[ -9 -14 -18   3  11  -6   9  44 -20  23  20 -44   6 -12 -15  14  15  -1
  -1  -5  17  20 -10 -39  18 -62  -8  26 -15  -3  -1  18  -1 -12   4  -8
  52  11  12  -8   2  -5   5   5 -11 -12 -10] | <20>
[ -5 -25  -2  10  -2  -1 -14  -7  -3  -7  18   0  -1   4   2  -8   3 -14
   8  -1 -12   8 -11  14 -14  -3 -12  12  12  -3  24  -9   7   9   4  -7
  11   3   6   4  18   4   4   7   2   4  -8] | <16>
[ -4 -13   2  -1  -6   7 -13 -15  10 -12   7   3  -2   5   4  -5   2  -4
   1   3 -10  -1  -8  27  -7  22  -6   3   7  -5  11 -10   3   9  12  -2
  -7  -3  -2   3  11  10   4  -1   4   2  -2] | <16>
[  3   9  -6  -7   6   4   4  15   0   5   0 -20   2   3  -3   5   3   9
  -8   1  11   7   1 -15  15 -13   3   5  -7  -2 -15   7  -3  -8  19   0
   6   0   2  -4  -6   2  -2  -8  -2  -4   1] | <20>
[ -3 -18  -1   9  -2  -3  -6  -6  -7  -4  13  -6  -1   1  -6   1   6 -12
   4  -1  -8   8  -5   0  -7  -1  -9   8   7  -2  20  -6   5   7   5  -9
  11   5   2   5  14   0   1   6   0  -1  -6] | <16>
[  8   1  -2  10   5  -8   9  -5 -18   2   5 -21  -2   5 -20  11  11  -6
  -6  -1   3  16  13 -46  12 -12   2   7   2   1   5   3   1   0  22 -13
  14   8   1   7   1 -12 -10   1  -4  -5  -4] | <16>
[  4   1  -5  -1   4   1   3   5  -6   1   5 -28  -1   4 -11   9   9   2
  -9   1   6  13   1 -24  13 -10   1   8  -4  -2  -4   4  -1  -2  26  -7
   8   3   1   1  -1   0  -4  -3  -3  -5  -2] | <16>
[  8   9  -2  -3   2   2   2  -5  -1  -4  -2 -18  -1   8  -8   6   5   4
 -10   2   4   7   4 -19  12   4   5   1  -3  -1 -10   1  -2  -2  28  -4
  -2   1  -2   2  -4   0  -5  -7   0  -3   2] | <20>
[ -7  -3  -8 -15   1  11  -4  23  11   4   7 -23   3  -3   7   3   4  13
  -6   3   9   0 -14  21  10  -8  -3   8 -12  -7 -15   7  -2  -5  14   0
  12  -5   2  -9   0  16   7  -7  -2  -5  -1] | <20>
[ -5  -8  -6  -9   0   8  -7  12   9  -2   9 -19   2   1   5   0   5   6
  -3   2   3   5 -13  19   3  -4  -5   8  -4  -7  -3   1   0  -2  16   1
   8  -4   3  -5   6  13   5  -5   0  -3  -3] | <20>
[  5  11  -4   3   7  -7  14  10 -14  12  -4 -17   1  -3 -15  13   5   3
  -6  -2  11   6  12 -43  15 -22   5   2  -9   3 -10  11  -4  -7   4  -4
  13   6   0   0 -11 -12  -5   0  -6  -7   1] | <20>
[-17 -23 -11  -8   0   8 -11  28   6   5  20 -29   4  -9   1   5  11   1
   2   1   4   7 -24  22   3 -20 -13  19  -9 -10   5   5   2  -1   8  -2
  30   0   6  -8  10  17  13   1  -4  -8  -9] | <20>
[ -4 -15   2   7  -4  -2  -7 -13  -2  -5   8   3  -2   2  -4  -1   3 -11
   4   0 -11   3  -4   7 -12   9  -7   4   8  -2  18  -8   4   9   2  -6
   2   3   0   5  12   2   3   5   1   0  -4] | <16>
[ -5 -24  -5   8   1   0 -11   5  -5  -2  19  -5   2   2   3  -8   4 -10
   8  -2  -6  11 -12   9  -8 -17 -12  16   9  -2  18  -6   6   4   2  -6
  16   2   9   1  15   3   5   5   2   3  -9] | <16>
[  5   5   0   2   2  -3   6  -6  -8   1   0 -23  -2   2 -18  14  10   0
  -9   1   3   8   9 -38  12   3   3   1  -3  -1  -2   4  -1   0  21  -9
   7   6  -4   5  -3  -5  -6  -2  -4  -7   0] | <16>
[ -3  10  -3  -8   1   3   6  13   3   6  -4 -16   1  -5  -6  11   4   9
  -7   1   9   0   0  -7  12  -4   3   0 -12  -2 -13   9  -4  -5   6   1
   8   0  -3  -5  -8   2   2  -4  -4  -7   2] | <20>
[  9   8  -3   3   5  -3   9  -2 -12   2   1 -26  -1   5 -17  12  10   1
 -10   0   7  12  10 -40  16  -8   4   5  -4   0  -6   5  -2  -3  27  -9
   7   5  -1   3  -4  -7  -9  -4  -4  -6   0] | <20>
[ -7   4  -3 -14  -1   7   2  16  10   6  -4 -12   2  -6   1   8   2  11
  -6   2   8  -6  -5  12   9   1   1  -2 -13  -4 -12   8  -4  -5   3   5
   5  -3  -3  -6  -6  10   6  -5  -3  -6   2] | <20>
[  6   0   0   7   1  -4   3 -11 -10  -3   2 -13  -3   5 -13   7   7  -5
  -4   0  -2   9   8 -27   4   0   1   3   4   0   5  -1   1   3  18 -10
   3   5  -2   6   2  -7  -6   0  -1  -3  -1] | <16>
[-12   0  -8 -14   2   7   1  32   9  12   2 -14   5 -12   8   4  -1  13
  -2   0  12  -5 -13  20   8 -19  -3   6 -15  -4 -15  12  -4  -9  -9   9
  16  -4   3 -13  -6  10  10  -3  -4  -5   0] | <20>
[ -6 -10  -7  -8   1   9  -9  17   8   0  11 -18   2   0   7  -2   4   5
  -1   2   3   7 -15  20   3  -8  -6  11  -3  -7  -3   2   1  -3  14   2
  11  -3   4  -6   6  13   6  -4   0  -2  -4] | <20>
[-10 -26  -7   4  -1   1 -10   6  -3  -1  19 -15   1  -2  -1   0   8 -10
   6  -1  -6   9 -15  10  -7 -12 -14  16   3  -5  19  -3   5   6   4  -7
  22   3   6   0  16   6   7   6  -1  -1  -9] | <16>
[ -8 -17  -3   1  -2   3 -10   3   3  -2  11  -2   1  -1   5  -4   2  -5
   5   0  -4   3 -11  18  -8  -3 -10   8   3  -3  13  -4   3   4  -2  -1
   9   0   4  -1  11   7   6   3   1   1  -5] | <16>
[ -2 -18   1   7  -5   0 -10 -19  -2 -11  11  -6  -3   5  -6   0   8 -12
   3   1 -12   7  -5   5  -9  17  -9   6  10  -4  21 -10   5  12  15 -10
   3   3  -1   7  16   4   1   5   2   0  -5] | <16>
[-14 -15  -6 -10  -3   9  -9  17  12   2   9 -12   3  -8   8   1   2   5
   2   2  -1  -3 -18  32  -2  -2  -9   8  -7  -7   1   2   0   1  -2   4
  12  -3   1  -7   7  15  11   0  -2  -4  -3] | <20>
[ -8   2  -7 -14   2   7   2  25   6  10   2 -22   3  -8  -1  10   5  11
  -6   1  11  -1  -9   7  12 -11  -1   5 -15  -5 -13  11  -4  -7   5   4
  15  -2   0  -9  -6  10   7  -5  -5  -8   0] | <20>
[  1   5  -4 -14   1  11  -3   9  11  -3   1 -19   1   4   5   2   3  13
  -9   4   8   2  -5  12  11   3   2   2  -7  -5 -15   3  -2  -5  24   3
  -3  -6   0  -5  -4  13   1 -11   1  -3   1] | <20>
[ -7 -28  -5   2  -3   7 -19  -2   6 -10  21  -9   0   5   2  -8   6  -9
   6   1  -9  10 -19  32 -11   2 -13  15   8  -7  21 -10   6   8  15  -6
  10  -1   6   3  21  14   7   1   3   3  -9] | <20>

[  2   7  -3   4  -2  18 -10   6  -3  -1  -2   5   2   4   0   7 -15  -5
  24   1  -4   1  -5 -11  24   2 -10   9  -8   1   4   2  -1 -11 -24  -3
 -12  -6  -3  22   9 -25   5   5   1  -4  11   8  17   4 -30   5  -9  -8
   6 -17 -13  10   4 -29   2   5   3   5   3  -4   4   4  -8   3  -1  -6
   3   9   8  28   5  14  -3   5   9  -7  -8   6  -2 -10   2  18   2 -21
   7   4  -6  -8  -8  -4   7   2   9   1   7 -16   1 -12 -12   0   6 -30
  -3   2  -6  13   2 -15] | <82>
[  4  -6 -13   1  -1 -12  -7   2   4  -1   4  -6  -2  -7  -3   9  27   3
 -41  -5   1  -1   2  12 -11  -6 -15  -4   0  25   0  -8   8   3  21   4
  21  11   2   5   9  10   1  -5   3  -7  -7 -12   3  -5   4   4   4  -4
  -8  14   3  -1  -1  16   1  -1  -2   6  -9   1  -2   0  14  -4   5   7
  -2  -1 -11  30  -5 -13   4   4  -8  -1  16 -18  -2   4   6 -14  -5   3
 -15   0  12  21  44  -7   6  -3  -8  -8   1   5   3   2  18   6  -1   5
  -3 -11  -8  -4  16   7] | <77>
[  0  -1  -8   7   0   7  -3   6 -10   5   7  -4   5   2   6  -1   5  -5
   0  -2   1  -1  -4 -11  16  -2   1  24  -9 -37   6  -2  -4   0 -19   2
 -18  -1  -1  10  23 -15   2   1   0  -1   5 -17   9   5   4   2  -2  -5
 -17   0  -8   9  -1   4   9   4  12   7  -2   0   4   0  -2   1   5   1
   2   9   5  13   6  -2  -4   0  -2  -9  -3  -3  11  10   5   8  -7 -13
   9   2  10  27   0   7   0   3   2 -27   4  -1  -5  16  -4  -3   4  -4
 -14   6   3   4   2  -2] | <82>
[  6  -5   1  -3  -5 -21  -4   2  -1   3   8  11 -14   9  -5  -3 -18  -1
   1  16  -3   3   2   3   4   8   7  -7   8 -26  -3  -4   1 -16 -47  -6
  29  -9   1  -6  33   0  -9   5   7   2   3   8  -6  17  23   1   1 -26
  22 -15  -7 -20  -3 -44   8 -11   3  -2  12  -2   0  -5  -5   2  -3  -4
  -7  -3  -9 -22   4  -1  -1  -3  14   0   9   8  -9   5 -10   5  -4 -11
   5  -2  30 -30 -32  11   9  -2   5  26  -7  -9  -2  19 -23  -5   8  13
  27  -5 -15   3  -6 -14] | <82>
[  9   0  -7 -10  -2   2  -4  -1   0  -6  -8  -8   3  -6  -4  17  -5  -4
  -9  -4  -5  -4   1  -6  12   0 -25   9 -10  19   4  -4  -5   1  29   1
   7   3  -4  25  15 -11   5  -5  -5  -5   4  -3   9 -10 -42  13  -4  -9
   3 -10 -16  14   7 -11   0   4  11   2  -6  -7   0   3  -2  -1   8   2
   3  -2   9  63  -2   4  -5   9   6  -5  -3  -5  -1 -14   5   2   9 -23
  -9  10 -13  -7  29  -8   7  -8  -3  -5   8  -9   1   1   6   6   5 -33
 -16  -5   7   3  18 -14] | <82>
[  0  -3 -12   7  -4  -1 -12   8 -10   8   7   0   3   6   7  -6  14  -8
 -25   2   1  -3  -5 -10  13  -6  -3  20  -6 -63   5  -8  -5  -5 -27   0
   7   2  -2   4  36 -12  -1   1   2  -1   5 -25   4  12  13  -1   4 -19
 -18   4 -15   5  -7   0  12  -3  10  10  -5   0   4  -2  -3   1   7  -1
  -3   9   1  20   5 -11   2  -8  -3  -6   8 -17  21  18   6   0  -8 -12
   4   1  14  21  10   6  -6   4   0 -29   8  -7  -5  17  -4  -1  -1  11
 -12   5 -10   4 -10   1] | <77>
[  8   3  -2 -11   1  13  -5  -1   1  -8  -6  -5   4  -2  -5  17 -11  -4
  16  -3  -7  -1   1 -13  16   3 -23  -3  -6  26   2   1  -3  -4  13  -1
   9   2  -4  23  10 -13   4  -2  -8  -1   8  10  13  -8 -51  12 -11  -6
  13 -14 -15  11   4 -21  -2   4   3   2   2  -8   0   5  -5   1   7  -8
   4  -2  10  58  -1  11  -5  12   9  -1  -3  10  -7 -14   4   2  13 -23
   0   8 -20 -29  15  -7  12  -6   4  10   6 -14   4  -7  -3   4   5 -30
  -3  -7   3   4  12 -18] | <82>
[ -2  -3   3  -9   6   7   9  -3   8  -8   4  -2  -1  -4  -1   6   5   4
   2  -3   3   2   3  14 -11   5   8 -16   9  56  -6   8   9   6  22   0
   3   7   3  -8 -25  17   1  -5  -6   2  -6  17   1 -11  -3  -2  -3  24
   5  12  26  -7   0  12  -7  -2 -15  -8   3   1  -4   1   9   0  -3   4
   4 -10   1 -30  -2   3   0   9  -4   7  -1   7 -18  -3  -3 -11  -2  17
  -8  -6  -5 -15  -6  -6   4   0   3  14  -9  18   9   5   7   1  -2   7
  21 -12  -7  -4   3   6] | <77>
[  1   2   6  -4  10  13  10  -2   3  -8   8  -6   2  -2  -1   4 -15   0
  38   1  -1   4   1   6  -3   7   2 -13   5  18   0  12   2   5   5   1
  -2  -1  -1   4 -19   2   0  -6 -11   0   4  16   3  -5  -4   9 -10  11
  14  -6   6  -2   3 -11  -5   3  -3  -7   9   1  -3   2   6   8   0 -10
   2  -3   9 -16   0  13  -5   9   4   3  -5  34 -20  -7  -2   2  11 -13
   5  -1 -14 -36 -14   4  16   2   8  12  -8   2   2   0  -3  -1   3 -11
  17  -2  -4  -2   7  -8] | <82>
[ -3  -1  -5   2   3  -6  -1   3  -3   1  15   5  -5   9   5  -7   4  -3
  -2  11   5   2  -2   8  -5   3  20   7   9 -29  -2   4   4  -3 -46  -4
   7  -2   4  -6  14   5  -3   0   0   3   0  -1  -3  14  27  -2   2  -4
  -4   4   8 -14  -7 -16   7  -6  -1  -3   9   3   1  -3   2   4  -5   3
  -2   4  -2 -50   6  -4  -1  -3  -2  -2  10   6  -4  16  -7   7 -11   1
  12  -6  19  -8 -32  15   2   5   9  -1  -7   9   0  29 -10  -8   1  23
  24  -3 -15  -3 -14  -1] | <82>
[ -3  -3  -9  16  -3  -7   2   9  -6   7  16   7  -7   7   7 -15  19   1
 -21   7   7   1  -1   6 -12  -4  25  11   6 -48   2  -1   3   2 -45   2
 -12  -4   4 -14  12   8  -3   3   8   3  -6 -15  -3  11  51  -6   2  -2
 -20  14  11 -13  -8  11   6  -1   2   5   7  11   1  -6  10   1 -11   4
  -5   3  -8 -63   7  -9   1  -8  -4  -8  12 -16   7  17  -7  10 -18  13
  14  -9  36  41 -17  18  -4   9   1 -13  -6  17  -5  28  -8  -9  -2  29
  -3  11   1  -1  -3   3] | <77>
[ -6   5  -8  17  13  24   7  10  -5   2  11  -6   5   4  12  -7  11  -2
  21   3   3   0  -1  -3  -2  -5   9  13   2 -32   6   9   0  12 -21   5
 -35  -4   3   1 -12  -2   2  -3  -7   1   0 -10   7  -3  13   3  -6  15
 -22  10  -2   8  -6  17  -3   7   1   5   8  13   1   0  11   5  -6 -12
  -2   1  11 -57  10   6  -3   5  -3  -7  -1   2   0  -2  -4  17   2  -4
  20  -6  -5  24  -2  18   6  13   7 -13  -1  12  -5   9  -2  -6  -5   6
 -19  20  13  -2   5  -2] | <77>
[  1  -1   8  -5   8  10  10  -1   1  -4   7  -4  -1   1  -1   2 -23  -1
  34   4  -2   4   1   6   3  11   6 -14   6   2  -2  10   1   0 -12  -1
   1  -4  -1   0  -7   1  -3  -4  -8   2   6  18   0   1   4   6  -8   5
  16  -9   2  -6   1 -15  -1  -1  -4  -6  11   0  -2   1   0   8   1 -12
   2  -4   5 -17   1  10  -6   9   7   3  -6  34 -20  -4  -7  -1   9 -12
   6  -1  -1 -44 -26   7  14   1  10  19  -7   0   0   7  -8  -4   5  -3
  21  -3 -10  -1   3 -11] | <82>
[ -4   7  -7   5  18  16   4   6   2  -3   4 -10   8  -4   9   0  20  -1
  11  -3   1  -2   2   5  -5  -7  -8  -8   1  14   1   7   2  11  15   7
 -21   7   5   4 -25   3   4  -5  -7  -6  -5  -8   6 -10  -1   1   0  15
 -22  18   2  11  -3  32  -8   7  -5   8  -7   8   0   3  14  -2  -2  -8
  -2  -7  11  -6   3   1   4   7  -6   4   0  -3   1  -6   3   9   7   1
  -2  -3 -12  20  27   0   5   8  -3 -10   3   6   2 -13  15   3 -10   2
 -23  16   3  -6   6   9] | <77>
